Below is a small trained network, with its code and all its weights. Each question gives an input and a target symbol and asks what happens when units are switched off, that is, made to give their printed mean instead of their output.

import numpy as np


def w(rows, s, z=0):
    codes = np.array(rows[::2]) - 128.0
    scale = np.full(codes.shape[1], s)
    scale[-1] = z or s
    return codes * scale


def f(y):
    return np.maximum(y, 0)


def softmax(a):
    e = np.exp(a - a.max(-1, keepdims=True))
    return e / e.sum(-1, keepdims=True)


def log_softmax(a):
    a = a - a.max(-1, keepdims=True)
    return a - np.log(np.exp(a).sum(-1, keepdims=True))


def net(x, mask):
    ids = ['ΔΘΠΣΨβγεζητφω'.index(c) for c in x.split()]
    T = len(ids)
    res = E[ids] + P[:T]
    u = 0
    for l in range(2):
        r = res
        for j in range(2):
            rows = slice(2 * j, 2 * j + 2)
            q, k, v = (r @ M[l][rows].T for M in (Q, K, V))
            z = softmax(np.where(np.tri(T) > 0, q @ k.T / 2**0.5, -1e9)) @ v
            o = O[l][rows]
            res = res + np.where(mask[u + j], z, o[:, -1]) @ o[:, :-1]
        u += 2
        y = f(res @ A[l][:, :-1].T + A[l][:, -1])
        res = res + np.where(mask[u : u + 4], y, B[l][:, -1]) @ B[l][:, :-1]
        u += 4
    return log_softmax(res[-1] @ U[:, :-1].T + U[:, -1])


Q, K, V, O, A, B = {}, {}, {}, {}, {}, {}
E = w([
[101,178,174,117,87,85,100,120,133,140],'Δ',
[206,157,209,144,202,124,65,183,63,120],'Θ',
[166,95,120,160,63,107,143,85,112,111],'Π',
[159,72,196,193,172,93,172,87,120,129],'Σ',
[186,169,182,132,140,90,208,111,145,200],'Ψ',
[205,68,241,77,56,131,89,69,135,120],'β',
[156,86,162,108,135,19,143,153,142,150],'γ',
[148,142,121,181,166,137,92,141,219,108],'ε',
[145,163,172,96,160,110,152,97,125,24],'ζ',
[202,99,117,102,104,226,186,158,142,129],'η',
[69,87,128,156,116,152,86,161,138,71],'τ',
[98,190,91,62,105,139,139,169,126,121],'φ',
[97,185,164,187,76,255,135,110,136,111],'ω',
],0.021)
P = w([
[2,109,82,113,157,183,143,46,33,234],'0',
[93,134,144,82,96,139,119,90,90,151],'1',
[78,131,123,109,89,135,148,135,115,125],'2',
[78,143,141,118,88,129,155,141,134,96],'3',
[80,137,139,136,76,109,157,150,154,91],'4',
[94,129,151,126,59,99,161,161,153,67],'5',
[100,136,161,137,38,91,165,169,160,62],'6',
[106,122,166,139,37,84,162,178,168,58],'7',
[108,118,166,138,32,80,173,179,178,41],'8',
[99,114,166,147,27,75,168,200,191,49],'9',
],0.0056)
Q[0] = w([
[119,165,74,115,116,188,70,136,95,179],'0.h1',
[125,116,171,69,140,94,119,125,197,1],'0.h1',
[114,114,160,68,178,86,136,12,70,210],'0.h2',
[171,132,118,119,101,130,115,152,145,109],'0.h2',
],0.0075)
K[0] = w([
[107,176,53,40,19,172,133,136,210,101],'0.h1',
[209,110,33,147,184,122,42,191,128,91],'0.h1',
[48,37,117,96,81,85,217,3,218,159],'0.h2',
[68,155,160,56,158,188,116,68,14,199],'0.h2',
],0.0045)
V[0] = w([
[162,177,156,169,166,147,14,177,2,149],'0.h1',
[104,110,105,75,121,181,117,23,201,228],'0.h1',
[183,170,130,129,211,149,69,120,24,199],'0.h2',
[49,127,162,98,178,109,224,70,188,139],'0.h2',
],0.0045)
O[0] = w([
[21,147,79,219,139,176,207,222,219,137,163],'0.h1',
[210,56,147,123,102,104,44,138,134,85,6],'0.h1',
[55,129,195,134,126,50,254,135,161,119,117],'0.h2',
[199,161,70,144,70,180,46,140,140,89,154],'0.h2',
],0.0054,0.0016)
A[0] = w([
[50,105,66,140,168,157,205,119,135,244,3],'0.n1',
[197,164,89,81,157,142,1,187,47,137,49],'0.n2',
[143,91,130,200,155,102,80,150,61,115,187],'0.n3',
[149,104,39,80,97,175,87,189,107,147,122],'0.n4',
],0.0075,0.0047)
B[0] = w([
[242,163,59,87,103,139,52,59,27,88,172],'0.n1',
[172,178,12,98,101,126,107,28,24,148,160],'0.n2',
[109,115,54,161,108,165,159,229,148,70,252],'0.n3',
[118,88,177,63,127,193,254,148,160,64,191],'0.n4',
],0.0085,0.0033)
Q[1] = w([
[156,74,103,76,129,115,3,45,109,184],'1.h1',
[157,71,58,127,126,132,66,73,127,32],'1.h1',
[90,130,107,83,103,151,154,139,104,93],'1.h2',
[97,148,130,139,170,119,127,109,192,77],'1.h2',
],0.012)
K[1] = w([
[102,69,121,99,48,113,93,8,149,175],'1.h1',
[148,100,62,148,100,112,133,48,154,58],'1.h1',
[102,138,130,99,102,154,130,147,86,80],'1.h2',
[119,156,154,147,167,126,77,127,131,85],'1.h2',
],0.014)
V[1] = w([
[103,118,144,84,222,170,76,133,87,147],'1.h1',
[64,113,234,86,58,98,151,126,231,176],'1.h1',
[157,125,99,152,222,151,108,130,27,105],'1.h2',
[136,71,44,102,105,124,144,3,219,185],'1.h2',
],0.0061)
O[1] = w([
[158,138,217,77,127,111,55,168,173,24,74],'1.h1',
[136,127,88,185,60,151,108,253,135,216,2],'1.h1',
[250,112,82,198,72,113,88,201,119,157,80],'1.h2',
[43,168,152,121,43,114,248,177,247,111,33],'1.h2',
],0.0065,0.0033)
A[1] = w([
[100,100,2,33,96,52,123,237,76,153,154],'1.n1',
[78,197,44,191,164,84,3,135,210,205,253],'1.n2',
[70,172,105,164,99,20,12,144,82,208,133],'1.n3',
[201,46,181,251,152,132,92,152,126,161,10],'1.n4',
],0.007,0.0031)
B[1] = w([
[127,156,34,74,202,79,47,159,142,176,252],'1.n1',
[218,157,128,142,44,83,122,127,223,69,230],'1.n2',
[95,120,147,98,78,102,254,240,48,13,211],'1.n3',
[10,160,159,34,115,147,136,92,241,152,235],'1.n4',
],0.0091,0.0032)
U = w([
[207,121,176,113,156,92,104,82,78,92,227],'Δ',
[2,129,173,121,162,88,181,101,203,107,71],'Θ',
[172,63,135,116,162,53,111,184,134,150,148],'Π',
[155,87,58,175,70,97,135,74,89,142,182],'Σ',
[123,159,203,132,180,143,101,209,159,144,90],'Ψ',
[180,104,136,112,133,171,169,178,139,117,45],'β',
[93,57,107,146,132,152,61,184,128,79,109],'γ',
[145,92,186,98,84,122,52,137,131,166,178],'ε',
[185,194,166,172,150,100,161,151,114,219,237],'ζ',
[111,190,98,80,126,138,111,131,148,147,73],'η',
[109,164,150,139,80,104,144,179,117,94,1],'τ',
[94,215,151,186,103,192,98,137,114,142,157],'φ',
[172,150,117,143,118,121,96,139,200,115,91],'ω',
],0.0092,0.0044)

Each question gives the input, a string of symbols that net reads in full, and the target symbol t.
The units are the heads (2 rows each of Q, K, V and O) and the neurons (one row each of A and B). Each row of codes is followed by its name. A weight is (code - 128) times the scale printed after its matrix; where a second scale follows, it is the last column's (O, A, B and U).
mask holds one flag per unit, layer by layer, with each layer's heads first. A switched-off unit (its flag False) gives its mean, the last column of its rows in O or B, instead of its output. The means were averaged over made-up inputs and are rounded, as every weight is.
A unit's drop is (log p(t) with every unit on - log p(t) with that unit switched off) / (log p(t) with every unit on - log p(t) with every unit switched off).
The circuit of an input: a set's keep is (log p(t) with only the set's units on - log p(t) with every unit switched off) / (log p(t) with every unit on - log p(t) with every unit switched off). Starting from all 12 units, units are removed one at a time, each time the one whose removal leaves the highest keep (on an exact tie, the one counted first), for as long as the keep stays at least 0.8.
units of the circuit, in order: the units of the circuit, biggest drop first
most important unit: the unit with the biggest drop
k most important neurons: the k neurons with the biggest drops, biggest first
k most important neurons of layer l: the k neurons of layer l with the biggest drops, biggest first
heads that matter: for each layer, one digit per head in row order, 1 if its drop is at least 0.15 and else 0, layers parted by /
input φ φ Ψ ε Θ γ ε γ, target Θ: heads that matter	00 / 10
input Σ ζ ω β φ τ Θ τ τ, target Θ: most important unit	1.h1
input ζ β Θ Ψ ε β ε γ η φ, target Δ: units of the circuit, in order	(1.h1 1.h2 0.n3)
input φ ε Σ ε Σ Θ Π β Σ φ, target Θ: 2 most important neurons of layer 0	(0.n4 0.n2)
input Σ ε Δ Θ γ ζ Σ Π η Π, target Θ: heads that matter	11 / 10
input τ Ψ Ψ Θ τ φ Ψ, target Θ: 2 most important neurons	(0.n2 0.n3)
input ε τ Σ β φ β Θ φ Δ, target Δ: 3 most important neurons	(1.n4 0.n3 0.n2)
input Π Δ ζ Θ ε Σ φ β β, target Θ: heads that matter	10 / 10
input ζ Θ Σ ζ φ Δ τ Σ ω Ψ, target Δ: heads that matter	00 / 10
input ω ε Θ β φ ζ ε η, target Δ: units of the circuit, in order	(1.h1 0.n3)
input ε Π Θ Ψ ω η γ, target Δ: 3 most important neurons	(0.n1 0.n2 1.n4)
input Θ ζ β η, target Δ: heads that matter	11 / 10
input φ γ ζ τ Θ γ Π τ Θ, target Ψ: heads that matter	11 / 00
input Θ Π Π ε, target Δ: most important unit	0.n1
input Σ β ε φ Θ τ φ ω Ψ Π, target Δ: 2 most important neurons of layer 1	(1.n4 1.n3)
input Σ Ψ η Ψ ε γ Σ Θ η Ψ, target Θ: 3 most important neurons	(0.n2 0.n3 0.n1)
input Θ β ω ε Ψ Δ β τ, target Δ: heads that matter	11 / 11
input Σ Π ζ Σ β Δ, target τ: heads that matter	00 / 10
input β ε τ β ζ β Δ Θ β Ψ, target Δ: 2 most important neurons of layer 0	(0.n1 0.n2)
input η γ β ω ζ Θ Π, target Δ: 2 most important neurons	(0.n2 1.n4)
input τ φ Δ ζ ω β β Θ γ ε, target Δ: 3 most important neurons	(0.n1 1.n4 0.n2)
input φ ε Θ γ, target Δ: 4 most important neurons	(0.n1 0.n2 0.n3 1.n4)
input Σ η γ Ψ Θ Π γ, target Θ: units of the circuit, in order	(0.h1)
